Here is a tiny trained network, its code and every weight. The questions are about switching its units off for an input and a class, where a switched-off unit gives its printed mean instead of its output.

import numpy as np


def w(rows, s, z=0):
    codes = np.array(rows[::2]) - 128.0
    scale = np.full(codes.shape[1], s)
    scale[-1] = z or s
    return codes * scale


def norm(h):
    return h / np.sqrt((h * h).mean(-1, keepdims=True) + 1e-5)


def f(y):
    return y / 2 * (1 + np.tanh(0.7978845608 * (y + 0.044715 * y**3)))


def log_softmax(a):
    a = a - a.max(-1, keepdims=True)
    return a - np.log(np.exp(a).sum(-1, keepdims=True))


def net(x, mask):
    res = np.array(x, float).reshape(1, 6) / 4 @ E
    u = 0
    for l in range(2):
        y = f(norm(res) @ A[l][:, :-1].T + A[l][:, -1])
        res = res + np.where(mask[u : u + 16], y, B[l][:, -1]) @ B[l][:, :-1]
        u += 16
    return log_softmax(norm(res)[-1] @ U[:, :-1].T + U[:, -1])


A, B = {}, {}
E = w([
[112,168,20,94,171,117,169,121,90,152],'x0',
[145,141,102,181,136,191,89,51,103,150],'x1',
[102,255,156,113,142,165,113,110,164,118],'x2',
[163,92,136,41,222,155,154,59,176,115],'x3',
[222,169,135,213,180,134,58,147,139,155],'x4',
[138,98,89,75,45,179,71,203,143,129],'x5',
],0.0064)
A[0] = w([
[123,146,116,84,133,185,128,113,75,142,82],'L0N1',
[92,99,122,125,116,132,104,208,132,98,1],'L0N2',
[33,128,66,81,102,209,106,89,104,114,131],'L0N3',
[161,146,80,201,74,201,94,230,108,184,229],'L0N4',
[138,127,143,184,144,130,106,147,189,105,115],'L0N5',
[132,189,95,122,192,137,149,80,94,121,248],'L0N6',
[148,95,140,102,81,191,143,172,76,98,91],'L0N7',
[135,144,172,226,150,134,171,128,148,70,211],'L0N8',
[189,76,91,76,172,149,96,109,216,134,137],'L0N9',
[107,150,197,66,73,96,97,254,120,114,60],'L0N10',
[137,121,202,150,56,109,160,81,102,101,36],'L0N11',
[146,150,147,46,128,99,132,140,130,140,177],'L0N12',
[110,93,214,109,216,150,147,140,97,137,149],'L0N13',
[138,90,80,142,132,202,121,210,180,171,43],'L0N14',
[161,111,114,165,65,180,82,152,52,149,178],'L0N15',
[165,169,197,73,152,136,77,123,186,110,186],'L0N16',
],0.0076,0.0017)
B[0] = w([
[69,125,124,136,96,149,108,120,106,56,144],'L0N1',
[109,138,126,83,147,113,142,137,91,181,153],'L0N2',
[156,193,2,135,141,161,137,105,163,139,199],'L0N3',
[185,109,157,158,86,115,182,126,114,106,253],'L0N4',
[137,149,103,60,130,145,151,93,152,145,156],'L0N5',
[133,111,136,112,100,127,104,208,155,116,206],'L0N6',
[114,102,103,120,194,132,146,115,88,174,160],'L0N7',
[118,76,111,108,87,184,127,99,120,168,190],'L0N8',
[40,97,149,122,211,115,97,192,86,78,199],'L0N9',
[130,105,132,118,158,154,96,158,76,67,216],'L0N10',
[148,111,155,123,177,108,131,136,146,113,157],'L0N11',
[145,138,122,191,160,171,75,141,85,112,158],'L0N12',
[132,149,176,181,133,121,93,106,132,162,171],'L0N13',
[128,135,173,93,144,82,158,166,111,114,164],'L0N14',
[185,199,101,89,127,116,212,152,156,127,208],'L0N15',
[123,194,132,144,131,130,96,73,154,174,196],'L0N16',
],0.0073,0.0062)
A[1] = w([
[142,123,149,56,158,112,236,177,148,89,118],'L1N1',
[123,152,191,177,146,51,113,107,130,174,120],'L1N2',
[191,58,124,107,231,165,124,112,162,174,213],'L1N3',
[182,218,141,158,106,73,150,90,111,93,162],'L1N4',
[114,159,61,80,139,120,240,109,166,150,173],'L1N5',
[196,79,88,148,198,165,162,196,115,82,87],'L1N6',
[208,198,152,125,154,116,77,150,125,155,68],'L1N7',
[82,48,102,63,138,118,124,157,89,76,167],'L1N8',
[100,49,199,156,173,120,126,94,163,153,102],'L1N9',
[67,90,207,105,156,174,193,27,150,180,81],'L1N10',
[145,35,93,146,149,79,150,134,43,27,252],'L1N11',
[164,206,201,85,135,183,127,112,205,129,128],'L1N12',
[90,137,47,61,79,167,155,150,105,116,55],'L1N13',
[78,85,2,193,80,48,202,136,112,159,135],'L1N14',
[31,137,42,65,100,135,94,49,105,87,103],'L1N15',
[78,168,35,94,153,176,87,168,110,121,87],'L1N16',
],0.0075,0.002)
B[1] = w([
[121,145,166,141,59,90,87,107,83,168,193],'L1N1',
[78,62,155,71,160,142,114,63,167,102,165],'L1N2',
[48,184,132,97,97,48,160,165,56,134,206],'L1N3',
[218,118,36,135,59,110,159,55,141,163,187],'L1N4',
[103,88,172,201,148,194,131,108,181,139,192],'L1N5',
[105,166,160,144,129,112,176,212,165,166,213],'L1N6',
[140,76,101,164,150,223,144,144,192,130,177],'L1N7',
[152,243,88,182,160,133,153,165,118,105,216],'L1N8',
[130,68,125,89,82,51,67,87,20,87,184],'L1N9',
[175,140,174,176,38,73,100,114,134,126,178],'L1N10',
[115,219,177,130,89,163,122,218,118,218,254],'L1N11',
[161,57,3,119,93,150,199,136,170,131,199],'L1N12',
[112,88,207,142,219,60,103,75,168,130,198],'L1N13',
[95,94,59,79,166,231,104,51,169,50,224],'L1N14',
[89,175,91,214,217,204,91,208,159,88,195],'L1N15',
[95,51,183,101,162,86,85,64,132,99,212],'L1N16',
],0.0059,0.0069)
U = w([
[42,136,100,112,242,189,82,128,179,61,110],'0',
[138,185,157,128,80,98,135,249,64,156,219],'1',
[228,121,61,169,43,204,160,94,215,145,156],'2',
[120,71,188,90,87,51,50,45,105,119,6],'3',
],0.012,0.0024)

Each question gives the input, the list of numbers given to net, and the class t.
The units are the neurons (one row each of A and B). Each row of codes is followed by its name. A weight is (code - 128) times the scale printed after its matrix; where a second scale follows, it is the last column's (A, B and U).
mask holds one flag per neuron, layer by layer. A switched-off neuron (its flag False) gives its mean, the last column of its row in B, instead of its output. The means were averaged over made-up inputs and are rounded, as every weight is.
A unit's drop is (log p(t) with every unit on - log p(t) with that unit switched off) / (log p(t) with every unit on - log p(t) with every unit switched off).
The circuit of an input: a set's keep is (log p(t) with only the set's units on - log p(t) with every unit switched off) / (log p(t) with every unit on - log p(t) with every unit switched off). Starting from the 12 units with the biggest drops (on a tie, the unit counted first), units are removed one at a time, each time the one whose removal leaves the highest keep (on an exact tie, the one counted first), for as long as the keep stays at least 0.8.
units of the circuit, in order: the units of the circuit, biggest drop first
most important unit: the unit with the biggest drop
k most important neurons: the k neurons with the biggest drops, biggest first
top k neurons in layer l: the k neurons of layer l with the biggest drops, biggest first
drop when u is switched off: that unit's drop, to one decimal
input [-1,1,-1,-7,-2,0], class 2: units of the circuit, in order -> [L1N14]
input [-3,7,5,5,2,-1], class 2: 3 most important neurons -> [L1N12; L0N10; L0N16]
input [8,-3,-1,5,8,-4], class 1: units of the circuit, in order -> [L1N14; L1N3]
input [0,-4,-5,-4,-8,5], class 0: 2 most important neurons -> [L1N14; L0N3]
input [3,8,-8,-1,7,4], class 1: top 3 neurons in layer 0 -> [L0N3; L0N16; L0N14]
input [0,2,-2,-7,-8,-8], class 0: 3 most important neurons -> [L0N4; L1N14; L0N15]
input [1,5,6,0,-1,2], class 2: top 2 neurons in layer 0 -> [L0N9; L0N10]
input [6,8,-6,0,4,-3], class 1: 2 most important neurons -> [L0N3; L0N16]
input [-6,6,7,3,-8,1], class 2: 3 most important neurons -> [L1N12; L0N9; L0N10]
input [-5,8,-6,0,3,-2], class 1: top 3 neurons in layer 0 -> [L0N3; L0N16; L0N15]
input [-6,-4,8,8,3,-4], class 2: 2 most important neurons -> [L1N12; L0N16]
input [-4,-3,7,-5,-2,-6], class 3: 2 most important neurons -> [L0N3; L0N15]
input [6,-2,-5,-6,6,2], class 2: top 2 neurons in layer 0 -> [L0N9; L0N15]
input [-8,1,-3,0,4,-4], class 3: units of the circuit, in order -> [L1N9]
input [-6,3,4,-6,-1,-8], class 3: top 3 neurons in layer 0 -> [L0N3; L0N15; L0N8]
input [-5,-4,7,8,-1,-5], class 3: top 3 neurons in layer 0 -> [L0N3; L0N15; L0N9]
input [-6,5,-2,1,-4,4], class 1: top 2 neurons in layer 0 -> [L0N11; L0N7]
input [4,-7,-4,8,1,8], class 1: drop when L1N11 is switched off -> 0.1
input [1,-1,7,3,-6,-7], class 2: drop when L0N9 is switched off -> 0.1
input [4,2,5,-6,-4,2], class 0: most important unit -> L1N13
input [-1,2,-2,-8,-8,-8], class 0: drop when L1N14 is switched off -> 1.1
